Below is a small trained network, with its code and all its weights. Each question gives an input and a class and asks what happens when units are switched off, that is, made to give their printed mean instead of their output.

import numpy as np


def w(rows, s, z=0):
    codes = np.array(rows[::2]) - 128.0
    scale = np.full(codes.shape[1], s)
    scale[-1] = z or s
    return codes * scale


def norm(h):
    return h / np.sqrt((h * h).mean(-1, keepdims=True) + 1e-5)


def f(y):
    return np.maximum(y, 0)


def log_softmax(a):
    a = a - a.max(-1, keepdims=True)
    return a - np.log(np.exp(a).sum(-1, keepdims=True))


def net(x, mask):
    res = np.array(x, float).reshape(1, 7) / 4 @ E
    u = 0
    for l in range(2):
        y = f(norm(res) @ A[l][:, :-1].T + A[l][:, -1])
        res = res + np.where(mask[u : u + 8], y, B[l][:, -1]) @ B[l][:, :-1]
        u += 8
    return log_softmax(norm(res)[-1] @ U[:, :-1].T + U[:, -1])


A, B = {}, {}
E = w([
[129,130,129,126,126,127,129],'x0',
[45,187,92,118,196,52,177],'x1',
[247,154,42,190,126,127,178],'x2',
[130,126,130,128,131,127,128],'x3',
[129,128,128,128,130,127,127],'x4',
[123,121,123,131,133,134,129],'x5',
[121,197,201,234,158,196,174],'x6',
],0.014)
A[0] = w([
[205,133,6,154,110,92,136,77],'0.n1',
[174,59,127,118,84,146,84,122],'0.n2',
[44,206,133,163,167,103,249,3],'0.n3',
[144,161,201,192,142,210,117,75],'0.n4',
[174,118,103,185,107,118,225,58],'0.n5',
[33,151,228,141,117,176,119,90],'0.n6',
[65,146,74,132,177,18,173,87],'0.n7',
[46,88,162,62,115,104,48,98],'0.n8',
],0.012,0.0052)
B[0] = w([
[129,25,144,124,125,32,143,255],'0.n1',
[105,124,140,182,197,92,79,208],'0.n2',
[173,147,120,170,225,76,20,239],'0.n3',
[95,108,143,63,55,177,204,216],'0.n4',
[152,219,71,99,138,204,96,202],'0.n5',
[116,10,180,129,136,11,155,232],'0.n6',
[128,144,126,30,136,175,250,249],'0.n7',
[123,248,70,169,117,210,102,236],'0.n8',
],0.011,0.0094)
A[1] = w([
[78,99,163,112,67,154,82,80],'1.n1',
[217,155,124,133,72,213,156,2],'1.n2',
[98,219,112,72,172,174,167,66],'1.n3',
[191,86,112,119,168,104,118,73],'1.n4',
[126,75,140,150,41,78,125,26],'1.n5',
[141,115,105,128,109,95,6,71],'1.n6',
[143,203,89,190,143,126,60,62],'1.n7',
[180,183,110,212,119,139,187,108],'1.n8',
],0.015,0.0061)
B[1] = w([
[205,185,131,71,165,200,153,204],'1.n1',
[8,96,69,195,147,26,191,199],'1.n2',
[118,89,130,152,11,140,62,254],'1.n3',
[130,136,220,152,65,128,151,231],'1.n4',
[138,109,135,144,53,188,103,183],'1.n5',
[175,156,95,191,177,144,75,222],'1.n6',
[187,144,161,93,208,200,97,210],'1.n7',
[94,146,95,120,166,204,104,214],'1.n8',
],0.014,0.0069)
U = w([
[176,203,93,142,221,194,72,252],'0',
[36,167,100,55,36,124,71,110],'1',
[109,80,234,113,72,205,179,94],'2',
[62,130,208,161,220,32,102,137],'3',
[195,48,119,214,67,103,80,98],'4',
[172,108,76,59,108,40,253,37],'5',
[49,99,68,213,116,150,217,90],'6',
],0.022,0.004)

Each question gives the input, the list of numbers given to net, and the class t.
The units are the neurons (one row each of A and B). Each row of codes is followed by its name. A weight is (code - 128) times the scale printed after its matrix; where a second scale follows, it is the last column's (A, B and U).
mask holds one flag per neuron, layer by layer. A switched-off neuron (its flag False) gives its mean, the last column of its row in B, instead of its output. The means were averaged over made-up inputs and are rounded, as every weight is.
A unit's drop is (log p(t) with every unit on - log p(t) with that unit switched off) / (log p(t) with every unit on - log p(t) with every unit switched off).
most important unit: the unit with the biggest drop
top k neurons: the k neurons with the biggest drops, biggest first
top k neurons in layer l: the k neurons of layer l with the biggest drops, biggest first
drop when u is switched off: that unit's drop, to one decimal
input [1,8,1,6,5,-6,5], class 0: top 4 neurons -> 0.n3, 0.n1, 1.n2, 1.n7
input [2,-4,8,-4,8,7,8], class 6: most important unit -> 1.n2
input [2,-2,6,-5,4,-4,8], class 6: top 2 neurons -> 1.n2, 0.n4
input [7,0,-5,2,2,3,-7], class 0: top 3 neurons -> 0.n4, 0.n7, 1.n7
input [7,6,4,7,3,8,0], class 5: top 3 neurons -> 0.n7, 0.n8, 0.n1
input [-5,-5,-2,-5,-5,-1,0], class 0: top 2 neurons -> 0.n2, 1.n1
input [-4,-5,0,-3,8,-7,-8], class 0: top 3 neurons -> 0.n6, 0.n8, 1.n6
input [-3,0,8,-4,-4,8,3], class 6: top 4 neurons -> 1.n2, 0.n3, 0.n2, 0.n8
input [-1,-3,3,-6,-2,6,1], class 6: top 4 neurons -> 0.n3, 0.n6, 0.n5, 1.n2
input [-6,0,8,7,8,-5,6], class 6: top 3 neurons -> 1.n2, 0.n4, 0.n2
input [-2,4,-1,5,3,6,0], class 1: top 3 neurons -> 0.n7, 1.n3, 0.n1
input [2,-2,4,-2,4,-5,8], class 6: top 2 neurons -> 0.n4, 1.n2
input [-4,0,0,4,2,8,3], class 2: top 2 neurons in layer 0 -> 0.n4, 0.n7
input [-4,0,4,2,2,5,7], class 6: most important unit -> 0.n4
input [1,1,7,-3,5,3,0], class 5: top 3 neurons -> 0.n1, 0.n3, 0.n8
input [2,5,6,8,1,-1,0], class 5: top 2 neurons -> 0.n1, 0.n8
input [5,3,-1,6,-7,-1,7], class 3: top 2 neurons in layer 0 -> 0.n6, 0.n3
input [-7,7,-1,1,5,4,-3], class 1: top 2 neurons -> 0.n7, 1.n3
input [4,0,6,-8,-3,-5,3], class 6: drop when 1.n2 is switched off -> 1.7
input [-5,5,-7,5,-6,-5,-3], class 1: most important unit -> 0.n8
input [-4,-5,3,4,-2,-7,3], class 6: drop when 1.n2 is switched off -> 0.3
input [8,-7,7,-6,-6,-8,3], class 6: drop when 1.n2 is switched off -> 0.4
input [1,6,-1,-7,-2,-5,-1], class 1: drop when 0.n7 is switched off -> 2.4
